Here is a tiny trained network, its code and every weight. The questions are about switching its units off for an input and a class, where a switched-off unit gives its printed mean instead of its output.

import numpy as np


def w(rows, s, z=0):
    codes = np.array(rows[::2]) - 128.0
    scale = np.full(codes.shape[1], s)
    scale[-1] = z or s
    return codes * scale


def f(y):
    return np.maximum(y, 0)


def log_softmax(a):
    a = a - a.max(-1, keepdims=True)
    return a - np.log(np.exp(a).sum(-1, keepdims=True))


def net(x, mask):
    res = np.array(x, float).reshape(1, 5) / 4 @ E
    y = f(res @ A[0][:, :-1].T + A[0][:, -1])
    res = res + np.where(mask, y, B[0][:, -1]) @ B[0][:, :-1]
    return log_softmax(res[-1] @ U[:, :-1].T + U[:, -1])


A, B = {}, {}
E = w([
[99,15,227,206,38,106,63,103,88,107,91],'x0',
[212,58,99,44,55,109,189,2,214,66,152],'x1',
[105,209,117,134,17,89,209,144,136,149,26],'x2',
[236,197,187,197,118,163,182,129,64,46,175],'x3',
[114,132,123,143,138,126,137,104,123,128,129],'x4',
],0.0085)
A[0] = w([
[71,60,63,88,95,27,91,112,171,228,81,135],'n0',
[112,63,136,122,200,228,47,121,103,123,183,5],'n1',
[29,77,78,91,114,104,81,135,185,189,77,173],'n2',
[115,125,149,143,41,65,145,135,86,113,47,69],'n3',
[92,198,98,122,30,99,182,136,110,160,49,62],'n4',
[91,71,192,149,103,99,79,128,82,105,126,69],'n5',
[123,190,142,156,77,79,161,137,142,165,51,73],'n6',
[137,169,110,103,54,97,235,122,169,147,45,38],'n7',
[238,189,204,186,76,177,167,143,65,68,170,195],'n8',
[93,180,157,197,124,125,103,205,80,126,121,90],'n9',
[116,184,109,159,40,81,185,152,93,129,81,87],'n10',
[16,208,162,203,171,130,51,235,24,226,99,103],'n11',
[145,69,151,143,211,154,55,117,100,130,238,61],'n12',
[49,82,70,88,121,131,74,123,187,204,100,154],'n13',
[193,172,193,169,106,183,183,139,80,50,180,172],'n14',
[142,221,46,56,199,140,209,163,189,139,125,31],'n15',
[197,76,95,45,30,42,186,10,221,47,142,88],'n16',
[102,71,228,164,72,93,110,116,104,118,79,94],'n17',
[134,81,170,116,66,108,85,58,136,76,109,99],'n18',
[113,68,185,166,90,106,102,116,100,123,93,98],'n19',
[24,84,127,65,145,96,84,122,186,212,115,164],'n20',
[154,254,66,40,189,148,170,133,158,168,167,53],'n21',
[190,24,110,94,165,209,105,54,117,119,199,50],'n22',
[184,189,218,157,118,157,160,107,70,95,152,145],'n23',
[95,54,246,195,37,116,84,110,110,129,86,80],'n24',
],0.008,0.0025)
B[0] = w([
[194,89,73,184,77,81,146,87,72,78,73,210],'n0',
[97,158,152,68,219,86,49,214,185,78,67,188],'n1',
[173,102,91,217,85,47,135,51,50,94,64,208],'n2',
[54,129,139,72,213,145,45,224,177,115,118,179],'n3',
[64,158,168,102,217,97,79,201,205,39,60,187],'n4',
[99,108,117,161,170,172,187,214,98,186,189,186],'n5',
[92,124,174,149,216,73,106,185,183,54,53,174],'n6',
[43,178,184,45,189,113,40,233,198,63,48,185],'n7',
[200,41,45,148,84,51,169,33,46,39,63,221],'n8',
[193,166,171,53,66,98,75,52,159,179,168,190],'n9',
[87,118,118,103,208,68,60,167,162,44,106,180],'n10',
[188,240,229,72,2,152,20,17,188,240,232,254],'n11',
[52,166,132,71,224,42,58,214,191,58,20,199],'n12',
[202,87,94,153,59,50,183,105,43,52,73,201],'n13',
[216,66,72,168,108,61,135,54,35,52,78,205],'n14',
[65,71,126,183,182,240,204,145,57,245,249,196],'n15',
[176,234,228,57,2,151,64,17,205,233,235,244],'n16',
[108,103,84,177,173,207,203,144,50,176,176,199],'n17',
[101,103,120,105,95,190,159,143,108,235,223,183],'n18',
[72,94,134,182,142,185,178,194,89,182,182,185],'n19',
[209,28,67,159,99,34,160,63,86,77,58,207],'n20',
[43,57,109,224,193,221,236,179,54,231,177,196],'n21',
[56,204,192,49,205,104,54,227,239,64,99,200],'n22',
[178,44,51,146,100,60,135,47,94,72,70,192],'n23',
[13,87,135,206,166,241,212,184,108,222,195,222],'n24',
],0.0066,0.017)
U = w([
[241,35,44,176,64,37,169,30,56,36,45,255],'0',
[203,237,230,63,21,154,45,23,235,233,217,117],'1',
[44,58,97,199,213,254,231,216,81,233,205,107],'2',
[51,160,163,79,244,67,26,250,239,31,42,56],'3',
],0.0085,0.00095)

Each question gives the input, the list of numbers given to net, and the class t.
The units are the neurons (one row each of A and B). Each row of codes is followed by its name. A weight is (code - 128) times the scale printed after its matrix; where a second scale follows, it is the last column's (A, B and U).
mask holds one flag per neuron, in row order. A switched-off neuron (its flag False) gives its mean, the last column of its row in B, instead of its output. The means were averaged over made-up inputs and are rounded, as every weight is.
A unit's drop is (log p(t) with every unit on - log p(t) with that unit switched off) / (log p(t) with every unit on - log p(t) with every unit switched off).
The circuit of an input: a set's keep is (log p(t) with only the set's units on - log p(t) with every unit switched off) / (log p(t) with every unit on - log p(t) with every unit switched off). Starting from the 12 units with the biggest drops (on a tie, the unit counted first), units are removed one at a time, each time the one whose removal leaves the highest keep (on an exact tie, the one counted first), for as long as the keep stays at least 0.8.
circuit, biggest first: the units of the circuit, biggest drop first
unit that matters most: the unit with the biggest drop
k most important neurons: the k neurons with the biggest drops, biggest first
drop of u: that unit's drop, to one decimal
input [-8,4,-7,-4,4], class 2: circuit, biggest first	[n21]
input [-6,-8,8,-3,-7], class 1: 4 most important neurons	[n11, n9, n12, n15]
input [5,-6,6,4,7], class 1: 2 most important neurons	[n11, n9]
input [5,-8,-2,-8,-4], class 0: 4 most important neurons	[n20, n2, n13, n16]
input [-2,-3,7,6,-4], class 3: 2 most important neurons	[n4, n7]
input [4,-5,5,3,2], class 1: 3 most important neurons	[n11, n9, n12]
input [3,4,-8,7,-4], class 3: 3 most important neurons	[n22, n12, n1]
input [5,-6,-6,-6,-7], class 0: 3 most important neurons	[n20, n16, n13]
input [-2,-4,8,-8,4], class 0: 2 most important neurons	[n2, n0]
input [2,4,-7,5,3], class 3: 2 most important neurons	[n22, n12]
input [5,7,-7,-4,7], class 1: 4 most important neurons	[n16, n18, n4, n7]
input [8,7,7,-7,8], class 2: 2 most important neurons	[n24, n18]
input [4,-3,-8,6,-8], class 3: drop of n1	0.4
input [-5,-5,4,2,2], class 1: drop of n8	0.0
input [2,6,8,5,8], class 3: unit that matters most	n7
input [-5,-8,0,-8,-4], class 0: drop of n13	0.9
